Rows are numbered. After the first six, each row is followed by the numbers of the five nearest rows among all rows above it, by straight-line distance, nearest first.
1: [ 14  10 -29   2 -54  12  39   2   5   1   5 -14   1   5 -22  -7 -13  14
   5  -5 -19  -1   1 -15   6  28  -2   9 -18  18  18  25  -9 -31 -30  30
  18  11 -13 -21  10   6  -5   9 -10 -12  -8 -26  11   7   5  -4   8  15
  17  -2  -6 -13  30   2  10  19  23 -28   2  34]
2: [  8 -18 -76   9 -67  23  37   0  25  17  10   2 -10  -3  -4 -13  -5  22
  -2  -4 -25  15  -9 -23   5   2  -9  21   9 -16   9  28 -15  -7 -19  58
  23  24  38 -10  17  22  13  -9  15  17   2  -1 -37  -4 -11 -42   9   9
  14   0 -18  13  -1  10  39   2  10 -12   3  -3]
3: [-12  -4  33  17  24   7 -18   9   7 -15  -4  18  -3   0  -9   2  33   7
  -3  24  21   7  18   3  -9  -2  -6 -11  21  -3  16 -25  14 -12  32   6
 -39 -55  46  12 -11  -2  22   1   2  -8 -14  -2  -3 -28  -6   7 -10   0
 -29 -15  63  13  11 -41 -10  18 -16  29  -1  22]
4: [ 18   6 -26  11 -39  12  23  -7  32  16   5  16 -28   3 -11 -33 -15   2
  15   7   7  -7   1   8 -17  12  -4 -15 -27   8  14  30   1  17 -27   0
 -11   1  15   2 -23  33   9  31  -4   6  13  39   5   9  19 -17   4   5
   2  24 -88  -4  15  28  -6  -6   4 -41   7  10]
5: [ 25  22 -26   1 -35 -13  -6 -14  -2   3  11   7 -18   9 -12 -22 -26   1
  -4  -8 -17  -5  10  -9   2  24   0 -12 -24 -13 -10  34   6  21 -69 -32
  19   8   1 -13  16  24   9  19   5   0  -1  21 -15  22  23  22  38  -2
 -11  10 -81  -9   9  46  -5  -6  22 -58  -4 -13]
6: [  8 -27 -53   4 -84 -15  37   8  -6   1   0  19  11  14   7   7  13   7
  21   6 -32   1  45 -18 -16  -1  -3  49   5   6  32  19   5 -34 -32  34
  -4  18  22 -10  14  31  -3  -9  27   3 -20  -1 -44  16  17 -20  -4  49
   6 -10 -16  14 -10   4  35   3  29  -6  10  -2]
7: [  3  28  74   7  41   5 -43 -23  -6   4  13 -11 -13  -3   6   6  26   2
 -17  -1  17 -15   6  14 -16 -11  25 -33 -13   2 -10   7 -15  30  -6 -28
 -18 -31  12 -24  -3  -6   2  11  11   6  18 -13   7   1   3  28 -12 -17
 -14  11 -10   8  15 -20   3  15 -21  14 -10   2]	3 4 5 1 2
8: [ 15  13  71  17  39   3 -32  22 -14   9   4 -12  -4  -5 -13   0  -5   1
  17   8  19   2  -9  19   7 -16  -5 -27 -19  19  -6  -9  -4  27 -19 -39
 -12   2  12 -29  -2 -11  20   0  26   2  19  25  25 -20  12  62   9 -19
  11 -21 -46 -34   8  21 -30 -32  15  -9 -19   0]	7 5 4 3 1
9: [ 42   3 -78   2 -76 -14  41   8   0   5  15   3 -75  12  24 -22 -14  19
   8 -13 -28   9  39 -12  -4   4 -17 -14 -19  -5   6  47  34 -12 -40  20
  -4   4  -9 -34  14  24   0   1   8   3 -13  23 -19   5  14 -10  40  -3
  -4  -3 -55  -7 -15  39  10 -10  10 -48 -15  12]	5 4 2 1 6
10: [-50  12  34   7  22  -9  11 -19   9  -7  11  -7  -6  -6  12   9  29  12
   9  -7   1   0   2 -10  10 -11  -3 -24   8  21   9 -20 -36 -23   8  32
 -16 -41  47  23  -6   6   1  -8  13  -8  16  11  -5  -7   4   1  -6   8
  11  13  39  38 -14 -26   1  -5   2  22 -12   3]	3 7 1 8 2
11: [-32 -12  24   2  36  -2 -32 -16  -7  -4   6   6   5  25  -6  13  20  14
   4  -1  20   3 -12  -1   3  -8  -6   4  33  -3   4  -4 -36  -5   8  49
 -23 -43   3  23 -14 -13  21   4   4  -1  17  -3 -11 -11   7  15  -4   0
 -16 -30  70   0   2 -31  27  -4  -7  10  10  15]	3 10 7 1 8
12: [-20  35  81  26  37 -13 -40 -21  -1  -1  -8  -5 -33   5   2   6  17  20
   6  -1  22 -10  15  10  -2 -12  19 -32 -17  15 -18  -9   8  16  25 -32
 -17   4  -9  12  -4 -11  14  11  11 -20  37   5  -6  11  -8  23 -13  -6
  -4  18  28  10  14 -36  -4  -8 -18  33   2   5]	7 10 3 11 8
13: [  9   0 -59 -14 -89  -3  63  -8 -10   2   5  -9  -5  20   1 -23   2 -23
 -22 -17 -36  -4  12   0   1  17 -21  21   4 -10   6  16   1   5 -24  32
   4  10  24   9  -2  32  20 -20 -27   7  -8   8 -25  -1   6 -10  24  27
  16  -2 -23   4   0  12  -2 -10  20 -16   1  12]	2 6 1 9 4
14: [-25 -17 -20  14  12   8 -27  14   5   1  10  16  33   9   5  24  13  -8
 -12   9  28  -8 -13 -16   2  -9   7  14  10  -1  10 -37 -10 -10  45  49
   9 -30 -12  -9 -20 -31 -12   3   0  24 -12  -9  12  -8 -11  17 -19   0
  13 -26  38  16 -11 -87  18  11  10   9   1 -12]	11 3 10 7 12
15: [ 12 -34 -38   2 -30   8  -5 -21   4 -13  10   6  24  10 -16  34  24  -2
  -5   4  10   2  -5  -9   3   7  -7  36  22   2  26 -32   9 -25  18  42
  20 -16 -26  23  16 -62   5   9  -8  -9 -16 -22 -15 -16   7 -26  21  26
 -31 -14  45  32 -13 -36  31   8   1  22  -8  13]	14 11 3 1 10
16: [-21  19   5   8 -17   1 -19  -1  12 -14  -9  -9 -18  -2  -1  -7   0  -3
  25  -6  12   9  14   8   7 -16   2 -15  -3  27  -8   0 -17  -5  -8  20
  -8 -20  31   0 -12  38  15   5 -22 -14  -1 -17  25   5 -10  25  -9   9
  13   3   0 -10  -3  -3  -2  -5  -4 -29  13  -9]	10 1 7 11 4
17: [-33 -19  64   5  42 -21 -27 -15   2 -12 -24  12   9 -46 -24  29  49  13
 -11  28  14 -25 -10  -7  -7 -29  -3 -16 -18  11   2 -44 -24 -24  18  19
  -8 -30  58   1 -20 -29  13 -25   5 -24  16  -7  10 -24 -27  12  -7  -2
  -7   0  46  51   2 -38 -22  26  -5  20   5  24]	3 10 11 12 7
18: [-38 -21  82 -10  23   8 -27 -24 -14 -10 -13  -6   0  22 -19   6  12  -8
 -28   1  20 -26  -5   4  -6 -17   9  11  33  13  -1 -28 -17   2  12  34
   3 -48  84  17 -10   2  21 -41 -11  -4  18   5 -14  -5 -27  30 -51  -7
  -3   7  42  34  -9 -59 -17   1  -5  20  -7  17]	17 10 3 11 7
19: [ -1  12 -77  15 -83  -5  35  -8  22 -13  11  -7 -13  24  -2  -9  -7   0
   3 -12 -28 -15  21   6  -9   8 -24   2 -19   3  25  30  17 -27 -32   5
  -5   4  24  -8  11  28   3  -9 -18  10 -27   9 -15   0  -6 -15  11   1
  18   7 -46  -7  -4   9  -4  -6  14 -22  10   9]	13 9 1 2 6
20: [-29  -4  25  14  31 -18   0  -1   2  -1 -32  11  -2 -16   9   8  42   1
  -3  -7   6  10 -24 -20 -19  -2   7 -12   4  19  15 -18 -24   4   6  24
  -1 -60  44  18  -7  34   9 -19   0   8 -19   4  19   3  -3   7 -13  -4
   7  -4  20  27  -6  -8   3  14  26  20   2  -3]	10 3 16 11 17
21: [-14  22  95   6  43  11 -51 -12  -2  -4  -3  -3 -28 -12 -12   5  -4  36
  12   1   7   6 -14  17 -21 -21   9 -55  -7  40  -4   5   2   2  19 -26
 -41 -16  42  27   1 -26  -5  14  16   6   2  15  29  -9   9  36 -15  -1
 -17  16 -32   7   1 -14 -15   2  -7  23 -15  16]	7 12 8 10 3
22: [ -7  23  49   7  10   9 -30   3   6  -9   7 -16 -17 -20 -23   6   1   4
   0  31   5  -2  21  14   5  -5   4 -22 -19  47  29  -5  -1  30  -2 -17
 -19 -24  34  -3  26   2  -2  -7   1   6  16   9  10 -13  -4  25 -16 -15
  -9   5 -27   7  24  -3 -21   8 -18  17  -3  10]	7 21 8 16 12
23: [  2  25  81  11  56   7 -34   7 -14 -16  11  14  -5   4   2   9  15   7
  -7   5  22 -13   1  -7 -12  11   9 -46  -2  10  21  -4  -1  -6   9 -31
 -26 -31  37   2 -20   2   5   3  30 -15  12 -22  13 -20   9   3 -18  -9
  -3   4  -1  13   1 -36  -4  20   2  20   9  13]	7 21 12 22 3
24: [  2 -43 -81 -18 -71  -8  85 -10  -4  -4 -31 -23   1  -7  -1  -5   2  13
  -8   2 -31  12   5 -20 -20  12  -9  40   3  -1   5  39   3 -12 -33   8
   1   3  28  17  -1   2  12 -13  -3  24 -18   4 -16  20   8 -29  32  24
  12 -20   4  24  -3   1   8   5  -3 -17 -12 -18]	13 2 6 19 1
25: [-28 -29 -42 -16 -35   6  23  -6   3   0  -5   5 -12  20 -14  25  26  11
  -4   2   7 -22  -3 -25  16  16 -27  20   8   2  -5  -8   9 -40  14  21
   7 -10 -56  33  -8 -37 -15 -12  -7   7  -2 -27 -13 -16  -6 -16   6  14
 -23   3  61  17  18 -37  22  24  17  20  17  -8]	15 14 11 1 10
26: [-34  28  78  18  35  -4 -31   6  -6  -7  18   3  -3 -23  -2   4  11  13
  -5  -8   3   0 -15   1  -7 -11  22 -40  14  18  -5   4   2  23   7  -3
  19 -34  43  -8 -11 -20   4  -3   2  -4  22  22   3  -4   3  32 -14 -17
   9  -2  30   2   7 -19 -12  16 -14  19 -11   3]	7 23 12 22 21
27: [ 32  22 -11  -4 -43  -4  37   5  21  29  -8   3 -39   1  -9 -25 -16   0
  23 -32 -25  13  31  -4  -4  33  17 -14 -32  35 -11  29   3   2 -50 -16
 -11  14  20 -30 -13  18   7 -10   6  15  -7   8  -3  13   9 -13  11 -24
  -3  25 -96  -7  30  52  12  -4  -5 -32 -35  -7]	4 5 9 19 1
28: [ 22   3 -18  12 -31   1  14   3   4   3  -2 -14 -19  -6  28 -17 -17   4
   9   9  -2  -1  11 -17  -5 -10  10 -20  -5  14  -2  37 -14  18 -26  -6
   6  23  44   8  -2  16   2  -5  15  20  -2  10  -2 -10  19  10   4   3
   2  23 -50   1   9  17  15   7 -20 -26 -10   7]	4 27 5 16 19
29: [ -6  23   2   5 -30 -12  26   0  11   5 -18  12 -12   0  24 -18  23   3
  26  -1 -13   2 -11   1   2   6  -7  -8 -19  21  32  11 -10  -4 -11  13
  -1  -4  36 -20   2  37   1  26  32   7   8  -2   6 -14   2  36   5  -5
  30   9 -35   0  13  20 -11 -13 -11   6  19   4]	28 16 4 1 22
30: [  1 -18 -35  -9 -16   4   7  19 -14 -13  25   6  20  15 -14  22  24  29
 -18  13  22   6  -6 -12  -9 -19  12  38  11  13   7 -23  -2  -9  25  54
   7 -22 -13  22  -8 -51  26  -3 -33  -5 -21 -43 -13   1 -13 -28  -4  20
 -16 -13  53  20 -16 -25   7   5  -1  31   0  -5]	15 25 14 11 3
31: [ 16  18  43   8 -30 -16 -25  20 -15  -5 -12  -5 -40  11  -9  -1 -14  15
  -5  -1  12  -7   1  -5   6  -9   9 -26 -22   5  -9  21  -6  39 -38 -32
 -22  -4  49   7 -10   8  10   0  23 -12   9  36   2  -1   9   8 -10 -14
  -9   5 -58  21   8  22  -3  24   8  -5 -25  -9]	28 22 8 7 4
32: [-23   5  48  -3  31   6 -18   2   9   0  -4   6  19   2 -21  19  15 -16
  -6   9   0   1   9 -17 -24 -18 -12 -25  14  14  -8 -47 -25   1  39  38
   0 -26  58   6 -22  -1  23   6   5  -6  21 -13  -8 -20 -13  15 -11  -4
   7  -6  51  33  20 -45  13 -11   0  22  -2   5]	10 3 17 11 18
33: [ -5 -26 -40  -7 -61   8  34  -6  -8  18  -2   7   7   0   2  -5  11   4
  -4 -20 -41   5   2  -9   4  20  -6  18  22  -6   9   0  -8  -8 -19  41
  26  -7  -7 -13  13 -22 -19  16 -16   6   6  10 -28  -4   2 -11  13  28
  -4 -20   0   1   3 -24  37 -18   1 -24 -21 -10]	2 13 1 24 6
34: [-37 -37  -2 -11  35   0 -34 -17   6  -5   9   0  13  17   5  21  28  -6
 -15   1   4 -14   7 -19 -17  -6 -11  24   9  -5 -10 -25  -5 -13  36  55
  -9 -16 -15  17  -4 -45 -10  -8  34   5  -1 -27  -3  -5  17  -1  -9  26
  -3 -19  73  18 -14 -30  16  -5  12  38   4   9]	11 14 15 30 25
35: [ -7 -31 -55   2 -27 -17  36  -9  -5 -10   6  -9  20  15   7  32  15  10
  -1  14  -6  10  20 -24 -21  -4  -8  33  25  23  27  -8  -4 -27  17  21
 -21  -9 -35  11   8 -45  14 -15  33   2  -2 -19 -23   1  -2 -25 -29  29
  -5 -38  -1  55 -16 -50  27  -2 -17  28  18  21]	15 30 25 34 33
36: [ 12  12 -16  -4 -41   1  23  13   5   3  -4 -15 -18   7  13   5   2   0
  19 -14  -5   0  22   6  33  -8   8 -23  17  -2   9  26   7   9 -21  38
   3  -8  50   0   5  50  28 -22  16 -10 -11   4 -12   2  -1  14   7  24
   1  21 -22  -9   3   7  15  13  15 -26   7   6]	28 16 29 13 19
37: [ 27  15 -67  22 -77  -7   9  -2   9 -13  15  -1 -36  -2   2   0  -7   9
   8 -12 -35  18  17 -16  14  30   8 -12 -27  12  10  36  25  -6 -48   5
  14  26  21  13  12  10 -13  -4  -1  33 -11   6  -6  10  10  -8   8  12
  -3  -3 -48  19  -5  34  11  -7  22 -32   5   2]	19 9 28 5 13
38: [-11  24  46  20  14  18  12 -22  17  14  20   1 -25   5 -13 -10   1  11
  39   8   2   2 -13   3   3 -12  -7 -38   3   9  -9  29   9  45 -37 -27
 -27 -26  54   5  18   5   5   2 -12   5  -7   3  12  -2   3  30   4  -2
 -12   7 -63 -16  -8  38  -9  -5 -37 -21 -17   9]	22 31 28 8 16
39: [-24 -33 -16 -15  -8 -25  -9  16  -9  -9  -6  20  21   4  22  29  23   1
 -12  -2  23   3   9  -6  12  -6 -12  31  23 -20  18 -40  14 -44   8  34
  21  13 -14  24  16 -49   1  -3   4  30  20   8 -14 -15  11  -1 -11  28
   5 -23  73  -3  -3 -43   2 -31  -2  42  33   1]	34 15 25 14 30
40: [  9  21  35  13 -17  -5  22   9 -15   1  35 -10 -50 -11  11  -6 -24   1
  -2 -14  -3  11 -17  -5  11  -9   4 -34 -21 -16 -19  19  22  -9 -29 -29
  -9  -7  53  -1  10  12   0  19   4  -8   9  -1  21   7  30   3   7   5
  -8   3 -47 -24   3  56 -15   5   0 -53  -3 -13]	38 31 28 5 4
41: [ 28  14  14  35 -35  19  -8   0 -11 -25  23  12 -29  -4   1  -4 -34 -14
   2 -20 -17  -6  20  -5  20   6  23 -37 -26 -17   5  22 -11  11 -39  -4
  28   0  36  -1  10  38 -21  -8  24 -19   0   1   7  -3  26  10   6 -20
  -5  12 -65  -4  20  31  14 -15  -2 -22 -13  -4]	28 40 5 31 36
42: [-27 -17  11  -7  45 -15 -16   7  -1 -21  21  32  38 -10  -3  43  16 -15
  -9  19   6 -10  -8 -19  -2 -12  -2  19  40   1 -12 -18 -15  -9  38  35
  10 -26  21  11  24 -33  23   3   0  -2  -9  -3 -20 -14 -27  -5 -30   3
  -7  -8  63   8 -11 -47  -5   9  22  29  26   5]	34 14 11 32 3
43: [ 24  13 -71  16 -92   1  39  -8  -4 -19   4  -8 -25   3   4 -16 -16   1
   5 -12 -36   1  21  12   5  37   5   4 -16   6   4  48   9 -14 -49  15
   6  19   0 -14  16  43  -7  -3   1   0  -6  14 -15   0  17 -17  14  -6
  11   1 -52  -4 -14  22  -3  21   7 -19  13   8]	19 37 9 13 1
44: [ 16 -32 -37 -20 -13   0  43 -23 -21   4   3   4  22  23 -10  25  30   4
  -5 -11  12  13  -5 -18  -7   3 -31  55  18   9  15 -25 -13 -17   7  60
   5 -12 -39  14  23 -46   8 -13  18  14  11 -21 -22  -8 -16 -31   3  23
  -7 -24  15  27  -2 -49  37  -6  -5  14   6 -21]	15 35 30 25 33
45: [ 12   0 -67 -20 -68  13  66  22   8  16 -14 -26 -13  16  13  -4 -13 -14
  17 -15 -10  13  28 -34  -2  10  -1  26 -24  -7  15  34 -11  -9  -8  35
   9   2  18 -13  14  25  33   1 -22   3 -15   1  -2   3  26  -2  -2  19
   6 -35 -21  13  11  17  32   5 -14 -15 -11   3]	13 24 2 1 19
46: [ 15  25  50  26  17   7   5 -13  20  -7  20   2 -40 -13  -4 -12  -5   5
  31 -12  -8  11   1  -6   3  16  -7 -48 -18   4 -12   3  -6  10 -24 -23
   8   2  83 -11   6  30   3   9   2 -26   1  26   6  -8   5  12  -1 -35
  -8  13 -69 -10   2  20 -10 -28  -1 -30  -5 -19]	38 40 41 31 28
47: [-11 -16 -73  -1 -49   0  34   8   3   6  32  10  16   9 -10   1   8  10
  13  13 -23  -8  14 -18 -21   7 -19  27  25  -5   9 -13   4 -36  13  21
  39  10 -27  15  -1 -43  -3  17  -2  10  -9 -26 -28  11  20 -47 -18  29
 -30 -42  33   7 -24 -44  15   2   3  31  13 -20]	15 35 25 30 44
48: [ 25  26  -1 -18 -57  -3  21 -25 -15   4  -8   0 -49 -31  -1 -39 -44   9
  18 -30 -12  24   6 -13   5  22   9 -35 -27  20  -2  51  13  -8 -47 -26
   1  12  18  -9  27  40  -9   6   1   2  17  14  -6  17  13 -11  45  11
  15  20 -80  -8  18  45   6   2  -4 -12 -20   6]	27 5 28 4 41
49: [-16  -7  67 -21  37  14 -23   5  -7 -11   0  13   0  -4 -20  22  41  12
  -1  -6   2  -8  -5   4   3 -19  -8 -23  35  -2   1  -5 -26  12  30  14
 -14 -62  39  15  -4   5  43  -9  13 -21  13  -4  10 -22 -10  46 -25  17
   8  -1  58  16   5 -56  -7  18  -5  36   0   8]	32 3 18 11 26
50: [ -8 -21 -52   6  -7  14  28 -13 -27  10  29  12  38  26  -5   1   9 -15
   7  12   2   2   7  -2  -4  -6  -5  44   0  -6  15 -30 -21 -60  31  34
  25   3 -35  15  15 -54   7  -5  24   5   6 -23 -13 -17 -30 -16  -9  10
   6 -20  48  -1   2 -47  13  -1  -5  34 -15 -12]	44 15 47 30 25
51: [ 31 -12 -81 -14 -52  -9  66  19  -3  13  15  -1 -11  25   5 -26   0  21
  10  -1 -31   0  17 -21 -10   4  -3  31   3  11  18  20  36 -30 -43  18
   4  -3  23  13   1 -10   5 -33   1  20 -28  -6  -6  -3  21 -15  24   7
   0  -6 -29   4  -8  -5  17   1  14   0  -6   5]	24 19 13 6 45
52: [-22  12  44   9   3  -2 -26   6  -5 -11  -7 -10 -12 -16  -4  -2  13  -4
  -2  33  31  13 -20  -1  -8  -6   1  -3   0   4  16 -12  -8  -5  17  22
   2 -34  21   2   4  16  37   2  -4   8  17  -4  11 -17  24  28 -19   8
 -27 -23  41   5  -6 -16  15   5 -17  15   7  20]	3 11 20 26 32
53: [-46  27  67  -1  21  25 -15  16  -6   8  -6  -5   8 -27  -9 -11  11   6
  -5  24  20  -7 -25  12 -19 -23   8 -18  31  16  -8 -10  -6  -4  26  54
   8 -45  49  12 -22  -2  17   5 -11  -8   8  -9 -17 -10  -6  33 -20  -3
  -4  20  50  29  -4 -51  -1   6   6  26  16  11]	32 49 52 26 18
54: [ -1 -31 -42  12 -13 -15  14 -12 -13  -8  -1   8  15  -5 -30  29  26   8
 -23   0  22  -2  10  14  -1  -6 -23  42   1 -26   8 -34  -4 -41  13  33
  -1  -3 -45   4   4 -71   9  14   6  10  19 -13   3   3   4 -28 -10  22
  -4   1  66  10 -17 -16   6 -16  -3  31   4  -6]	15 39 50 30 44
55: [-13  16  91  14  45   5 -52  11   6  -7  14  -3 -19 -42 -18  -5 -26   8
 -13  15  19 -18  -5  -5  -7  -6  -1 -49 -16  19   9   3   6  13   0 -10
 -16 -25   8 -11  11  15  12  -3  10 -19  10   7  33  -5  -5  13 -19 -21
   0  15 -27 -12  15 -26 -23  -9  15  32  14  17]	22 23 21 7 26
56: [-29  14  79  11  38  -3 -45 -23 -12 -12  10  25 -32 -28   9 -27  18   6
  16 -19   7   2   0  -7 -10   1   2 -49  25  18   2 -29 -14  13   3 -21
  -1 -18  17   0 -14  14   8   1 -14 -21   0   2  35  10 -10  29 -18 -20
 -16  15 -45  -7  17 -20 -14   2 -19  18 -16   7]	55 7 21 26 23
57: [ -1 -27 -83  -7 -70   5  38  -2   3  -4  17 -34  29   8  -7  25  27   7
  -9   1  -3 -14   3  -7 -14 -20   0  29  14  -8  -4   8 -31 -27   1  17
   8  -3 -39  11   4 -42  18  -1  -3  16 -27 -36 -38 -11  -5 -17  12  19
 -19 -27  23  18 -30  -9  14  10   9  30  34  23]	47 35 15 30 25
58: [-19   9 -28   4 -10  -1  14  -2  11 -17  -8   5 -16   9   1  16   4 -11
   0   5 -17 -15  -5   8  -8   0  14  10  27  -4  13  14  -5   5 -34  33
   2 -26  37   1  -8  34   8   3  -1 -21  12  -9 -21   5  -2   8  -6   1
   9  14 -11  21  26   5   5   6 -10 -35   4   1]	36 16 29 28 1
59: [ 18  -4 -53  -3 -65  -6  28   1   9   3  -2 -12   2  -1   3 -11  -3  -2
 -14 -12  -9  -8  34 -21  -3  14 -21   8 -10 -25  19   6   2 -21 -29  43
  30   0  15   3  18  22   0   0  18   8  16 -11  -3   5  28  -5  20  40
  -1 -10 -17   2  -6  14  26 -36   8 -28  -9   2]	13 33 45 2 6
60: [-23   1  58  13  36 -10 -37   3 -14  -5  -5   9   6 -16 -18 -13  41  10
   2  -1  -7 -33  19  -1 -14 -27  -7 -40   5  12   3   7 -13 -12  23   5
 -13 -28  40  13 -20 -18   9 -14  -9   1  21 -11   5  -6  19  39  -8 -11
  -4   2  21  14  21  -8  -3  11   7  44   1  15]	26 23 49 32 7
61: [  4  31  88  26  40  17 -33 -28  14  10   0   0 -27  -9  -1  -4   1   4
   2  14  13  10  -9  34  -8 -17 -13 -52   2   4   1  -9   6  24  -3 -24
   2 -31 -15 -10  -9   1 -21 -15 -10   6  16   4  18  -8  -1  46  22 -18
  -4  11 -44  19  14 -16 -19   4  16  16 -11   2]	7 55 56 21 22
62: [ -3   6 -48  -5 -31  17   5 -23  17  18  -2 -11   0  13 -30  19 -20  -8
   2  -9 -26  -4  13 -24  -1  13 -21  21  -2  -5   7  27  12 -13 -36  35
  38  -3  39 -17  11  36  -3 -12  -8  11  16   7  16   7   0 -19   2  33
   6 -19  27   4  13  13  39  -8  17 -14  11 -15]	59 2 1 33 58
